Each row of numbers belongs to one of the objects below and depends on some of the facts about them. Some rows are named. Which object is each other row?

Known rows:
flostam: -11.9  -3.7 -17.3  -3.9 -13.5   0.4   8.9 -10.3   1.1   0.6   3.6   1.5  -0.7   6.9
fika:  13.2  -7.8 -15.5   8.8 -11.7  -4.9  -2.5 -17.2   9.6  12.4  -0.3   5.3  -9.8   6.6
greklibu:  -6.8   5.0  46.1  -7.7  15.2 -15.0 -14.7  20.0  -0.3   0.5  -2.5  -6.9   3.7  21.6
skudre: -10.0  -7.7  30.7  -2.8   3.2  -1.7  -6.1   2.2   4.3  12.4  13.8  -3.7  23.7  34.9
drilum: -19.9   3.0  37.4   5.2  21.5  -5.7 -18.3   9.4  -2.3   3.6  10.6 -18.4  23.2  21.7
nibris: -25.1   9.1 -25.5  14.0  11.5  23.5  -9.8 -17.9 -26.6 -20.7   7.6 -15.0 -41.8  -1.2
bufek:  8.2 -2.4 36.5  4.0 -2.6 -3.0 -8.1  2.4  2.8 22.1 19.4 -5.2 13.1 31.1
gimo:   7.3   8.3  -0.6  -6.3 -11.2 -16.2   7.3  -0.1  10.1  22.7  -5.3  -4.0  24.7 -10.0
greser:   9.8  -5.0  42.4   8.4   8.8  -7.2 -12.9   1.1  13.3  21.7   7.9  -2.0  11.9  31.9
natre:   2.0 -11.4 -20.0  -8.7 -35.9 -19.3   5.3  -0.2  -3.7   1.9   7.3  -1.1  11.6   5.8
ditran:  12.5  -8.7 -18.9   3.9 -18.1  -8.5   1.5 -17.2  14.4   8.9   1.4   8.3 -18.6   6.5
gidrus:  -7.4 -13.5  48.9 -12.6 -14.1 -31.7  -0.6  16.5  -6.0   0.8   0.2  -6.3  39.1  22.4
dasove: -19.8 -18.9 -26.3   4.6 -14.8   0.8   3.0 -10.9  -3.5 -16.0   3.2  -0.8 -11.4  17.8
vutral: -15.9  -0.6   5.3   5.9  -6.1 -18.6  -7.1  -4.4 -17.3 -11.6 -20.1   4.5 -15.7 -19.5
klepon: -28.6   8.4  44.2  13.1  29.6   6.5 -22.1   4.0  -3.8  -9.0   1.0   3.1 -40.7  23.7
tobron: -23.1 -12.3  27.5   3.2   6.7   2.1  -8.9   0.5  -1.6  -8.7  18.2  -6.4   3.8  42.9
diti:   7.1   4.4  53.3  -8.0  10.9 -16.6 -10.1  18.2   8.6  10.4  -4.4   1.1  -4.4  25.0
grinu:   0.8  -7.2  50.0  -7.6  -9.6 -37.3  -8.3  11.7  -1.1  -2.8   2.5  -7.4  18.4  16.3
zekluk:  -1.7  -3.5 -11.9   7.4  -1.8  -3.1  -6.0 -10.4  -2.7  -7.1  -4.1  -0.9 -20.8   5.7
fenol: -18.4  -9.9 -16.8   3.1 -12.8  -3.5   0.3 -21.0 -20.8 -29.5   0.6  -4.5 -25.8   0.3
zetam: -30.5  -1.3  43.5  -7.0   6.5  -6.6  -6.6  14.0  -0.4   5.0   4.9   6.1  15.3  26.4
fizas: -17.3  -5.9  -9.0   6.1  -4.0  -7.4 -10.3  -2.2  -6.0 -10.3 -12.2  11.1 -26.6   1.5
fledrem:   2.7 -13.0 -13.2  -3.2 -22.3 -23.5   0.6  -1.4   6.5   1.5  -1.1   0.0  12.4   5.8
graga:   2.4 -12.4  38.7  -9.1 -12.3 -21.2  -9.8  20.0  -4.9   0.9  10.7  -3.1  14.9  36.7
gokufon:  13.5  -7.5 -13.5   8.3 -10.2  -4.7  -2.1 -16.6   9.8  11.5  -1.1   5.4 -10.0   5.8
voful: -12.0  -4.9  44.7  14.8  15.8  -9.6 -21.5  -4.0 -14.9 -16.5   7.4 -14.1 -10.2  22.2
tritrek: -21.3  -9.3  36.6   6.3   8.7  -9.1 -19.4 -12.1 -32.5 -24.5  21.6  -9.1 -27.8   8.9
vunis:  10.7  -5.3 -20.0   3.3 -22.9  -0.4   3.7 -15.6  -1.9  11.9   8.8   1.8 -10.1   5.8
dasu: -16.5  19.6  46.7  11.0  15.8   1.7  -7.5  -5.0 -19.4   6.8  20.5 -27.4  11.9   2.9
trestil:   7.0   1.3  -8.8   1.9 -16.9  -4.0  10.8  -2.8  -0.7   9.5   3.1  -6.9  -3.8   2.2

There are 4 kinds of fact about the objects: bupuskin, skazak, tibis, vebak.
bupuskin(babreklor, gelak); bupuskin(budruzal, trekin); bupuskin(buflo, tavel); bupuskin(dasove, tedre); bupuskin(dasu, gelak); bupuskin(diti, niker)
bupuskin(drakam, tobam); bupuskin(dreklustas, skudre); bupuskin(drilum, skudre); bupuskin(drogrok, tavel); bupuskin(fafo, bufek); bupuskin(fakluklo, vunis)
bupuskin(fenol, gelak); bupuskin(fizas, tobam); bupuskin(flasteve, vuletruk); bupuskin(fledrem, niker); bupuskin(flostam, fika); bupuskin(fudu, tigron)
bupuskin(fufla, bufek); bupuskin(fuflon, trufledrik); bupuskin(fuli, putrom); bupuskin(fulo, tobam); bupuskin(gibrem, tigron); bupuskin(gidrus, gretres)
bupuskin(gimo, bufek); bupuskin(graga, stebem); bupuskin(grakli, tobam); bupuskin(greklibu, skudre); bupuskin(grenedril, trufledrik); bupuskin(grinu, tavel)
bupuskin(griskul, trekin); bupuskin(grutres, vunis); bupuskin(katrogrim, tavel); bupuskin(kepluba, gretres); bupuskin(klepon, tobam); bupuskin(klipluk, resok)
bupuskin(kluki, resok); bupuskin(klutil, stugom); bupuskin(megraka, gokufon); bupuskin(merik, gelak); bupuskin(midros, greser); bupuskin(mifla, trekin)
bupuskin(natre, ditran); bupuskin(nibris, skudre); bupuskin(nister, visko); bupuskin(pagrulu, gokufon); bupuskin(pezubis, stugom); bupuskin(raklos, trafo)
bupuskin(rudek, gretres); bupuskin(rufler, tedre); bupuskin(rutri, degri); bupuskin(saster, breflaflor); bupuskin(sibu, visko); bupuskin(skiskupe, trekin)
bupuskin(skotri, stugom); bupuskin(stabel, stebem); bupuskin(stabrodum, tedre); bupuskin(stikon, skudre); bupuskin(stome, tedre); bupuskin(stozor, trafo)
bupuskin(subrakis, stebem); bupuskin(tobron, niker); bupuskin(tolam, trekin); bupuskin(tresoplem, vunis); bupuskin(trestil, trekin); bupuskin(tritrek, trufledrik)
bupuskin(tubre, tobam); bupuskin(vedrom, fero); bupuskin(voful, gokufon); bupuskin(vogrer, tobam); bupuskin(vutral, tobam); bupuskin(vuzas, breflaflor)
bupuskin(zabros, tobam); bupuskin(zekluk, tigron); bupuskin(zeplu, skudre); bupuskin(zetam, tobam); bupuskin(zibovem, gelak); bupuskin(zudima, breflaflor)
skazak(dasu, babreklor); skazak(dasu, zibovem); skazak(drakam, zetam); skazak(fenol, zibovem); skazak(fudu, zekluk); skazak(fufla, fafo)
skazak(fuflon, grenedril); skazak(fulo, klepon); skazak(gidrus, kepluba); skazak(grinu, buflo); skazak(griskul, trestil); skazak(katrogrim, drogrok)
skazak(klutil, pezubis); skazak(rudek, kepluba); skazak(skiskupe, trestil); skazak(skotri, klutil); skazak(stabrodum, dasove); skazak(stikon, nibris)
skazak(stome, dasove); skazak(stozor, raklos); skazak(subrakis, stabel); skazak(tresoplem, fakluklo); skazak(tritrek, fuflon); skazak(voful, pagrulu)
skazak(voful, megraka); skazak(vogrer, fizas); skazak(vogrer, vutral); skazak(vutral, zabros); skazak(vuzas, saster); tibis(babreklor, c)
tibis(budruzal, d); tibis(buflo, i); tibis(dasove, a); tibis(dasu, e); tibis(diti, j); tibis(dreklustas, b)
tibis(fafo, b); tibis(fenol, a); tibis(fizas, g); tibis(flasteve, e); tibis(fledrem, b); tibis(fufla, f)
tibis(fuflon, i); tibis(fuli, e); tibis(fulo, c); tibis(gibrem, b); tibis(gidrus, b); tibis(gimo, k)
tibis(graga, f); tibis(grakli, i); tibis(greklibu, j); tibis(grenedril, f); tibis(grinu, b); tibis(griskul, e)
tibis(grutres, c); tibis(katrogrim, c); tibis(kepluba, a); tibis(klepon, h); tibis(klipluk, a); tibis(kluki, c)
tibis(klutil, c); tibis(mifla, j); tibis(natre, b); tibis(nibris, h); tibis(nister, d); tibis(pagrulu, h)
tibis(raklos, e); tibis(rutri, b); tibis(saster, e); tibis(sibu, b); tibis(skiskupe, a); tibis(skotri, b)
tibis(stabrodum, b); tibis(stome, k); tibis(stozor, b); tibis(subrakis, c); tibis(tobron, a); tibis(tolam, g)
tibis(tresoplem, a); tibis(tritrek, a); tibis(tubre, e); tibis(vedrom, c); tibis(voful, a); tibis(vogrer, j)
tibis(vuzas, a); tibis(zabros, a); tibis(zekluk, g); tibis(zudima, b); vebak(babreklor, l); vebak(breflaflor, m)
vebak(budruzal, m); vebak(bufek, l); vebak(buflo, m); vebak(dasove, m); vebak(dasu, l); vebak(degri, m)
vebak(diti, l); vebak(ditran, m); vebak(drakam, l); vebak(dreklustas, m); vebak(drilum, l); vebak(drogrok, m)
vebak(fafo, m); vebak(fakluklo, l); vebak(fenol, m); vebak(fero, l); vebak(fika, m); vebak(fizas, m)
vebak(flasteve, m); vebak(fledrem, m); vebak(flostam, m); vebak(fudu, l); vebak(fufla, m); vebak(fuflon, m)
vebak(fuli, m); vebak(fulo, m); vebak(gelak, l); vebak(gibrem, l); vebak(gidrus, l); vebak(gimo, m)
vebak(gokufon, m); vebak(graga, l); vebak(grakli, l); vebak(greklibu, l); vebak(grenedril, l); vebak(greser, l)
vebak(gretres, m); vebak(grinu, l); vebak(griskul, m); vebak(grutres, m); vebak(katrogrim, l); vebak(kepluba, m)
vebak(klepon, l); vebak(klipluk, l); vebak(kluki, l); vebak(klutil, m); vebak(megraka, m); vebak(merik, m)
vebak(midros, m); vebak(mifla, l); vebak(natre, m); vebak(nibris, m); vebak(niker, l); vebak(nister, m)
vebak(pagrulu, l); vebak(pezubis, l); vebak(putrom, l); vebak(raklos, m); vebak(resok, m); vebak(rudek, m)
vebak(rufler, l); vebak(rutri, m); vebak(saster, l); vebak(sibu, l); vebak(skiskupe, m); vebak(skotri, l)
vebak(skudre, l); vebak(stabel, m); vebak(stabrodum, l); vebak(stebem, m); vebak(stikon, m); vebak(stome, m)
vebak(stozor, l); vebak(stugom, l); vebak(subrakis, m); vebak(tavel, m); vebak(tedre, m); vebak(tigron, l)
vebak(tobam, m); vebak(tobron, l); vebak(tolam, m); vebak(trafo, l); vebak(trekin, l); vebak(tresoplem, m)
vebak(trestil, m); vebak(tritrek, l); vebak(trufledrik, l); vebak(tubre, l); vebak(vedrom, l); vebak(visko, m)
vebak(voful, l); vebak(vogrer, m); vebak(vuletruk, m); vebak(vunis, m); vebak(vutral, m); vebak(vuzas, m)
vebak(zabros, l); vebak(zekluk, m); vebak(zeplu, m); vebak(zetam, l); vebak(zibovem, l); vebak(zudima, l)

Rows to name:
-20.1 -13.3 -28.4   0.9 -17.6  -0.4   5.3 -15.6  -2.6 -12.4  11.1  -1.2  -4.8  13.9 -> buflo
-13.7   8.7 -18.0  11.0   0.8   3.9   3.1 -19.6   8.5   5.0  10.6  -8.4 -11.0  -6.2 -> raklos
 -9.0 -15.6 -20.2  15.7  -5.7  -3.8  -7.8 -11.2  -1.7 -13.7  -1.3  -4.7 -17.6  13.2 -> kepluba
  1.3 -11.6 -15.0  -2.8 -24.5 -24.5   2.0  -2.3   8.5   6.2   1.9  -1.9  23.2   3.5 -> nister
-13.4 -10.1  30.3   9.8   9.1  -8.1 -15.7   0.3   5.9  -9.1  16.2  -7.1  -8.9  37.8 -> klipluk
-11.6 -13.4 -23.7  -8.1 -26.0 -26.2  -1.2   0.8   3.6 -10.4   2.4  -3.3  12.1   2.1 -> dreklustas
 -9.5 -10.1 -22.1  13.4 -10.1 -20.9 -20.5 -37.3 -40.5 -34.9  23.6  -5.8 -73.6 -41.8 -> fuflon
-32.1  -8.8 -11.9  -1.2 -17.7  -9.5  -1.4 -11.5 -21.0 -25.6  -6.6   9.8 -22.4  -6.2 -> fulo
 -1.7  -3.4 -11.0  -3.8 -12.2   0.6  11.6  -9.6   2.5  -2.2   0.2   4.1 -20.4  13.2 -> tolam
-27.4 -11.8  39.0  13.1  13.8  -7.6 -24.4  10.1  -3.4 -10.2   4.2   0.1  -4.6  33.4 -> zabros
-17.2  12.2  38.6  10.2  20.7   2.1  -7.8  -2.3  12.5  14.7  21.1 -16.8  11.4  20.9 -> saster
16.1  0.1 42.5  3.3 -2.4 -3.3 -2.6  1.9  7.3 25.8 17.7 -4.2  9.1 33.2 -> trekin
-32.7  12.9  39.3   8.2  13.9   5.8 -10.6   5.7  -7.5  13.9  19.1 -10.4  13.0  16.0 -> tubre
-14.5  12.4  36.6  14.5  27.0  19.2 -15.0  -2.1 -15.2  -0.8  15.9 -14.5 -26.1  29.3 -> pagrulu
 -0.7   8.5  55.9 -11.4  -9.1 -30.2  -3.8   3.5   0.5  -8.6   1.8  -6.6  18.1  22.7 -> skotri
-12.5   0.1   9.5 -15.1 -15.0 -17.2   2.2   4.3 -22.0 -13.4 -29.1  18.1 -25.4 -14.2 -> vogrer
-19.2   5.2  55.3   0.7   8.2 -21.6 -15.1   9.5  -9.4  -5.6  -3.4   1.7  -7.5   6.7 -> drakam
-14.8   3.7 -11.4   1.7  -6.5 -14.5  -4.6 -13.0 -16.2 -19.6  -4.6 -11.2 -16.7 -18.8 -> stikon
 -2.2  14.8  -2.4  10.7  -6.8   2.0  11.2 -18.2 -14.6   6.5   6.8 -18.0  -9.2 -17.8 -> griskul
  3.0 -13.2  35.3  -6.3 -10.2 -23.7 -20.1  11.6 -20.7  -4.9  21.5  -3.0  -9.3  18.1 -> grenedril
 -9.8  -2.2  43.6   7.2   7.2 -18.0 -14.8  -1.3  -7.1 -12.7   8.4 -12.4  -7.6  17.9 -> katrogrim
-11.4  28.7  -4.4  -2.8 -15.9   6.5   8.8 -33.7 -21.1 -29.9   4.4  -9.8 -22.1   8.5 -> klutil
-16.1   0.8  39.3  -4.9   6.8  -2.4  -2.1   8.0   3.2   9.6  12.6  -6.1  22.4  31.1 -> rufler

